Below is a small trained network, with its code and all its weights. Each question gives an input and a class and asks what happens when units are switched off, that is, made to give their printed mean instead of their output.

import numpy as np


def w(rows, s, z=0):
    codes = np.array(rows[::2]) - 128.0
    scale = np.full(codes.shape[1], s)
    scale[-1] = z or s
    return codes * scale


def f(y):
    return np.maximum(y, 0)


def log_softmax(a):
    a = a - a.max(-1, keepdims=True)
    return a - np.log(np.exp(a).sum(-1, keepdims=True))


def net(x, mask):
    res = np.array(x, float).reshape(1, 8) / 4 @ E
    y = f(res @ A[0][:, :-1].T + A[0][:, -1])
    res = res + np.where(mask, y, B[0][:, -1]) @ B[0][:, :-1]
    return log_softmax(res[-1] @ U[:, :-1].T + U[:, -1])


A, B = {}, {}
E = w([
[232,41,154,50,93,220,166],'x0',
[201,218,35,3,126,102,178],'x1',
[76,169,144,131,15,68,92],'x2',
[236,72,44,214,194,81,105],'x3',
[116,186,82,139,142,126,170],'x4',
[134,163,116,183,65,35,204],'x5',
[67,141,97,128,128,118,171],'x6',
[121,112,44,107,37,126,237],'x7',
],0.0063)
A[0] = w([
[132,109,131,231,95,180,250,201],'neuron 0',
[176,135,161,167,60,19,54,175],'neuron 1',
[202,170,30,2,19,137,134,252],'neuron 2',
[109,182,48,219,149,52,229,247],'neuron 3',
[176,187,111,64,96,134,152,209],'neuron 4',
[138,179,22,168,97,78,116,79],'neuron 5',
[197,213,89,93,142,88,219,37],'neuron 6',
[96,197,128,141,125,26,90,115],'neuron 7',
[249,105,38,222,246,141,152,251],'neuron 8',
[214,148,54,57,42,143,147,79],'neuron 9',
[143,181,198,86,97,68,237,209],'neuron 10',
[210,144,169,46,75,161,76,102],'neuron 11',
[180,199,199,70,122,100,121,52],'neuron 12',
[46,239,192,101,107,132,59,162],'neuron 13',
[160,22,157,196,83,221,151,227],'neuron 14',
],0.0059,0.0044)
B[0] = w([
[188,180,117,45,46,121,159,198],'neuron 0',
[115,179,148,190,133,94,38,199],'neuron 1',
[99,254,64,115,59,185,102,254],'neuron 2',
[75,217,37,79,60,93,157,249],'neuron 3',
[56,191,85,78,85,207,96,199],'neuron 4',
[120,179,75,92,39,99,199,178],'neuron 5',
[176,190,33,70,45,82,74,176],'neuron 6',
[87,219,74,171,65,152,89,191],'neuron 7',
[225,113,61,86,112,186,87,250],'neuron 8',
[157,216,65,31,73,130,104,187],'neuron 9',
[178,204,79,79,62,200,94,206],'neuron 10',
[186,179,76,77,55,36,64,176],'neuron 11',
[193,183,74,75,60,57,57,148],'neuron 12',
[64,201,136,106,114,215,73,211],'neuron 13',
[228,101,156,69,55,154,110,222],'neuron 14',
],0.0072,0.0087)
U = w([
[184,196,54,43,61,176,197,246],'0',
[77,34,95,191,226,37,254,1],'1',
[241,70,135,128,222,191,56,192],'2',
[94,61,187,200,209,49,230,1],'3',
[175,17,205,105,53,182,160,96],'4',
[63,190,64,214,85,21,180,79],'5',
[36,192,230,122,163,140,72,192],'6',
[206,141,146,175,74,65,30,103],'7',
],0.0066,0.0049)

Each question gives the input, the list of numbers given to net, and the class t.
The units are the neurons (one row each of A and B). Each row of codes is followed by its name. A weight is (code - 128) times the scale printed after its matrix; where a second scale follows, it is the last column's (A, B and U).
mask holds one flag per neuron, in row order. A switched-off neuron (its flag False) gives its mean, the last column of its row in B, instead of its output. The means were averaged over made-up inputs and are rounded, as every weight is.
A unit's drop is (log p(t) with every unit on - log p(t) with that unit switched off) / (log p(t) with every unit on - log p(t) with every unit switched off).
The circuit of an input: a set's keep is (log p(t) with only the set's units on - log p(t) with every unit switched off) / (log p(t) with every unit on - log p(t) with every unit switched off). Starting from the 12 units with the biggest drops (on a tie, the unit counted first), units are removed one at a time, each time the one whose removal leaves the highest keep (on an exact tie, the one counted first), for as long as the keep stays at least 0.8.
circuit, biggest first: the units of the circuit, biggest drop first
unit that matters most: the unit with the biggest drop
top k neurons: the k neurons with the biggest drops, biggest first
drop when u is switched off: that unit's drop, to one decimal
input [-7,-4,4,-4,-1,2,-3,6], class 5: circuit, biggest first	neuron 8; neuron 14
input [-7,-5,2,-1,7,1,6,-3], class 5: unit that matters most	neuron 3
input [5,-4,4,4,-8,1,-6,-7], class 2: circuit, biggest first	neuron 3; neuron 2
input [-3,8,4,-5,3,-6,-1,-8], class 6: top 3 neurons	neuron 8; neuron 13; neuron 3
input [7,-3,8,8,-6,0,-5,-2], class 7: top 2 neurons	neuron 1; neuron 11
input [-2,0,4,-1,8,2,0,-5], class 5: top 2 neurons	neuron 8; neuron 14
input [5,-8,8,-1,4,0,6,-3], class 7: top 2 neurons	neuron 14; neuron 4
input [-3,-3,-2,-5,-4,-8,-1,-7], class 6: drop when neuron 8 is switched off	0.2
input [3,-7,-2,6,8,-4,-8,-6], class 2: drop when neuron 0 is switched off	0.0
input [0,3,4,7,-7,-1,-6,-1], class 7: drop when neuron 1 is switched off	0.2
input [-4,6,5,4,-6,1,-5,-2], class 5: drop when neuron 0 is switched off	0.2
